Here is a tiny trained network, its code and every weight. The questions are about switching its units off for an input and a target symbol, where a switched-off unit gives its printed mean instead of its output.

import numpy as np


def w(rows, s, z=0):
    codes = np.array(rows[::2]) - 128.0
    scale = np.full(codes.shape[1], s)
    scale[-1] = z or s
    return codes * scale


def norm(h):
    return h / np.sqrt((h * h).mean(-1, keepdims=True) + 1e-5)


def f(y):
    return np.maximum(y, 0)


def softmax(a):
    e = np.exp(a - a.max(-1, keepdims=True))
    return e / e.sum(-1, keepdims=True)


def log_softmax(a):
    a = a - a.max(-1, keepdims=True)
    return a - np.log(np.exp(a).sum(-1, keepdims=True))


def net(x, mask):
    ids = ['ζλξστψω'.index(c) for c in x.split()]
    T = len(ids)
    res = E[ids] + P[:T]
    r = norm(res)
    for j in range(2):
        rows = slice(4 * j, 4 * j + 4)
        q, k, v = (r @ M[0][rows].T for M in (Q, K, V))
        z = softmax(np.where(np.tri(T) > 0, q @ k.T / 4**0.5, -1e9)) @ v
        o = O[0][rows]
        res = res + np.where(mask[j], z, o[:, -1]) @ o[:, :-1]
    y = f(norm(res) @ A[0][:, :-1].T + A[0][:, -1])
    res = res + np.where(mask[2:18], y, B[0][:, -1]) @ B[0][:, :-1]
    return log_softmax(norm(res)[-1] @ U[:, :-1].T + U[:, -1])


Q, K, V, O, A, B = {}, {}, {}, {}, {}, {}
E = w([
[151,156,200],'ζ',
[98,128,32],'λ',
[128,131,97],'ξ',
[125,110,153],'σ',
[254,199,99],'τ',
[186,123,86],'ψ',
[167,149,174],'ω',
],0.023)
P = w([
[172,3,140],'0',
[142,111,230],'1',
[132,78,156],'2',
[123,84,176],'3',
[157,118,94],'4',
[111,103,197],'5',
[110,106,200],'6',
[129,179,119],'7',
[131,190,124],'8',
[131,201,115],'9',
[120,203,110],'10',
[138,220,103],'11',
[142,224,98],'12',
],0.0057)
Q[0] = w([
[165,120,77],'head 1',
[244,183,108],'head 1',
[161,200,207],'head 1',
[226,134,69],'head 1',
[134,48,191],'head 2',
[213,96,141],'head 2',
[158,44,143],'head 2',
[168,211,144],'head 2',
],0.011)
K[0] = w([
[180,129,110],'head 1',
[59,192,88],'head 1',
[188,227,123],'head 1',
[3,173,129],'head 1',
[86,157,209],'head 2',
[219,99,93],'head 2',
[201,161,10],'head 2',
[175,101,131],'head 2',
],0.011)
V[0] = w([
[167,149,164],'head 1',
[248,132,182],'head 1',
[137,182,96],'head 1',
[131,94,164],'head 1',
[111,179,46],'head 2',
[112,108,197],'head 2',
[214,143,137],'head 2',
[91,82,188],'head 2',
],0.012)
O[0] = w([
[69,74,12,57],'head 1',
[139,128,254,50],'head 1',
[142,113,155,176],'head 1',
[132,114,186,67],'head 1',
[152,159,175,233],'head 2',
[228,95,82,2],'head 2',
[12,158,95,175],'head 2',
[128,192,35,15],'head 2',
],0.0052,0.006)
A[0] = w([
[77,167,186,161],'neuron 1',
[88,144,134,125],'neuron 2',
[121,131,84,104],'neuron 3',
[118,135,214,178],'neuron 4',
[151,189,78,119],'neuron 5',
[173,28,181,163],'neuron 6',
[177,99,165,117],'neuron 7',
[123,97,200,69],'neuron 8',
[59,137,46,194],'neuron 9',
[219,113,136,147],'neuron 10',
[253,62,84,202],'neuron 11',
[225,19,124,74],'neuron 12',
[135,117,186,162],'neuron 13',
[64,90,108,254],'neuron 14',
[57,247,133,160],'neuron 15',
[111,185,78,108],'neuron 16',
],0.011,0.0035)
B[0] = w([
[101,107,101,192],'neuron 1',
[115,114,175,156],'neuron 2',
[100,145,88,158],'neuron 3',
[132,164,92,189],'neuron 4',
[153,91,112,201],'neuron 5',
[183,189,141,163],'neuron 6',
[160,169,105,149],'neuron 7',
[133,112,117,161],'neuron 8',
[86,212,117,223],'neuron 9',
[101,125,179,163],'neuron 10',
[2,110,160,179],'neuron 11',
[91,87,162,152],'neuron 12',
[152,171,113,167],'neuron 13',
[185,171,185,186],'neuron 14',
[150,48,96,254],'neuron 15',
[186,83,149,198],'neuron 16',
],0.0088,0.0087)
U = w([
[147,153,239,236],'ζ',
[96,244,78,134],'λ',
[198,64,67,194],'ξ',
[178,168,96,168],'σ',
[221,136,154,3],'τ',
[86,108,148,51],'ψ',
[176,160,151,5],'ω',
],0.011,0.0057)

Each question gives the input, a string of symbols that net reads in full, and the target symbol t.
The units are the heads (4 rows each of Q, K, V and O) and the neurons (one row each of A and B). Each row of codes is followed by its name. A weight is (code - 128) times the scale printed after its matrix; where a second scale follows, it is the last column's (O, A, B and U).
mask holds one flag per unit, heads first, then neurons. A switched-off unit (its flag False) gives its mean, the last column of its rows in O or B, instead of its output. The means were averaged over made-up inputs and are rounded, as every weight is.
A unit's drop is (log p(t) with every unit on - log p(t) with that unit switched off) / (log p(t) with every unit on - log p(t) with every unit switched off).
The circuit of an input: a set's keep is (log p(t) with only the set's units on - log p(t) with every unit switched off) / (log p(t) with every unit on - log p(t) with every unit switched off). Starting from the 12 units with the biggest drops (on a tie, the unit counted first), units are removed one at a time, each time the one whose removal leaves the highest keep (on an exact tie, the one counted first), for as long as the keep stays at least 0.8.
circuit, biggest first: the units of the circuit, biggest drop first
unit that matters most: the unit with the biggest drop
k most important neurons: the k neurons with the biggest drops, biggest first
which heads matter: for each layer, one digit per head in row order, 1 if its drop is at least 0.15 and else 0, layers parted by /
drop when u is switched off: that unit's drop, to one decimal
input ζ ξ ξ, target λ: 3 most important neurons : [neuron 4; neuron 16; neuron 5]
input σ ξ σ λ ψ λ ζ ξ λ ξ λ ξ σ, target ξ: unit that matters most : head 2
input ω ω ψ, target ζ: circuit, biggest first : [head 1; neuron 11]
input ξ ψ τ, target ζ: circuit, biggest first : [neuron 11; head 1]
input ψ σ ω σ λ ψ ω λ ξ ω ψ, target λ: which heads matter : 11
input σ τ ξ, target ζ: which heads matter : 01
input ψ ξ ξ, target λ: 4 most important neurons : [neuron 16; neuron 4; neuron 5; neuron 1]
input ψ σ ξ, target ζ: 4 most important neurons : [neuron 14; neuron 2; neuron 3; neuron 7]
input ζ τ ξ ξ τ ξ ψ ω ψ ψ ξ ξ, target ξ: 2 most important neurons : [neuron 15; neuron 16]
input τ τ ξ ξ ψ, target ζ: which heads matter : 00
input ξ ξ λ ψ ξ ξ ξ ψ ψ ξ, target ξ: which heads matter : 00
input λ ξ ξ ξ λ ξ σ σ, target λ: drop when neuron 15 is switched off : 0.2
input ζ λ ξ ψ, target ψ: drop when head 2 is switched off : 0.0
input ψ ψ ψ τ, target ζ: unit that matters most : neuron 10
input ξ τ ψ ξ τ ξ ξ ψ, target λ: drop when head 1 is switched off : 1.0
